[ 4.91  0.69  0.99 -0.56  2.99  0.11  7.14  1.55  0.69 -0.46  2.87  0.09
 -1.08  0.04 -2.20  0.44 -3.07 -1.52  0.51  2.03 -0.48] => N + T
[ 0.23 -0.07 -1.41  0.73  0.66  0.90 -3.24 -2.45  3.29 -0.38  2.86 -0.11
 -0.24 -0.21  2.44  0.58  0.99 -4.47  2.19 -2.20  0.22] => N + P
[-4.72 -0.59 -1.17  1.65 -0.82  0.44 -0.66  1.57  3.17  1.49  1.76 -2.60
  0.28 -2.03  0.71  1.56  3.10 -4.44 -0.40 -3.12 -0.32] => N + P
[ 3.02  0.74 -0.44  0.25  2.08 -2.35 -1.43  0.40  1.72  2.49  2.25 -1.17
 -0.66  1.61 -1.12  0.81 -0.43 -0.45 -1.33 -3.07  0.91] => N + X
[-0.04 -0.59  1.64 -0.57  1.19  1.81 -0.66  0.65  2.02 -0.53 -0.03 -0.12
 -2.24 -2.71  3.06  0.82 -0.43 -2.37  1.01  0.52  0.40] => N + P
[-0.45  0.76 -1.19 -0.59  2.67 -2.57 -3.76  0.49  2.22  1.04  0.08  1.15
  0.41  1.18 -1.86  0.04 -1.17 -0.06 -0.77 -2.32 -1.38] => N + X
[ 5.15  0.00 -2.06  0.52  1.93 -1.18  0.04  0.68  1.13  2.14  0.40 -2.46
 -0.77  0.91 -0.53 -0.22 -0.55  0.93 -1.94 -2.05  1.64] => N + X
[ 1.05 -0.78 -0.85  1.89 -0.06 -0.81 -0.25 -1.19  0.84 -1.09  1.68  2.61
  4.77 -0.37 -3.34 -2.68  3.25 -1.59  0.51 -0.07  0.53] => N + T
[ 3.92 -2.01 -2.97  2.39  1.39 -2.55 -3.58  0.53  2.74  0.69  2.26 -2.01
  0.93  1.52 -1.25  0.14  0.19 -1.24 -1.59 -4.34  0.89] => N + X
[ 3.19  0.35 -0.24  1.62  1.30  2.07  0.13  1.28  1.66  0.39  2.46  0.64
  1.14 -0.82 -3.73 -0.44 -0.25 -1.80 -0.23  0.67 -0.60] => N + T
[-1.73 -0.38  0.61  0.40  0.36 -0.46 -1.92 -1.23  2.57 -1.54  0.97 -1.91
 -1.04 -0.07  3.67  0.60 -0.12 -3.58 -0.39 -1.55  0.06] => N + P
[ 1.22  1.33 -0.24  0.51  0.71 -1.10 -3.59  1.16  2.71  1.24  0.36 -0.16
 -1.34 -1.11 -1.28  0.02  0.58  0.70 -1.79 -1.01 -1.00] => F + X
[-1.88  0.81 -6.00  4.31 -2.02  0.37 -7.95 -2.11  3.28 -0.53  1.95 -0.25
  4.14 -0.45 -3.91 -0.15  3.61 -3.04  1.52 -4.54  0.51] => A + X
[ 8.16 -0.19 -0.60 -1.07  2.46 -1.33  1.65  1.11  0.57  0.73  1.15 -2.02
  0.88  0.58 -0.98 -8.96 -2.31  0.02 -0.95 -2.95  2.37] => N + X
[ 1.25  1.19 -0.85  2.16  1.16 -1.54 -1.94  0.62  2.21 -0.61  3.60  3.05
  0.00 -1.10 -4.48 -1.21 -0.45 -3.61 -1.20  2.62 -1.60] => N + T
[-4.74  0.32 -1.28  1.10  0.99  3.10 -4.40 -0.72  2.49  1.14  0.81  0.52
 -1.42 -4.39  1.75  1.01  3.61 -4.36  1.11 -1.04 -1.58] => F + P
[ 3.47  0.76 -1.04 -0.07 -0.50 -1.29 -1.68 -0.35  0.68 -0.08  2.68  1.63
  1.14 -0.70 -4.09  0.20 -0.48 -1.29  0.27  1.75 -1.55] => N + T
[ 3.98  1.33 -0.29  0.11  0.38 -2.63 -3.67  0.41  1.89  0.51  1.61  0.52
 -0.50  0.50 -0.49 -1.88 -0.13  0.12 -0.08 -1.82  0.19] => F + X
[-3.26 -1.07 -1.19  0.57  1.46  1.31 -0.98 -0.53  2.25  0.14 -1.13 -1.12
 -1.83 -1.75  1.04  1.61 -0.11 -4.08 -0.08 -1.53 -0.55] => N + P
[ 1.95  0.16 -3.24  1.81 -1.19  0.04 -3.18 -0.42  1.62  0.08  1.99 -2.17
  1.12  0.78 -2.20 -0.19  0.08 -2.48 -2.00 -3.43  1.08] => N + X
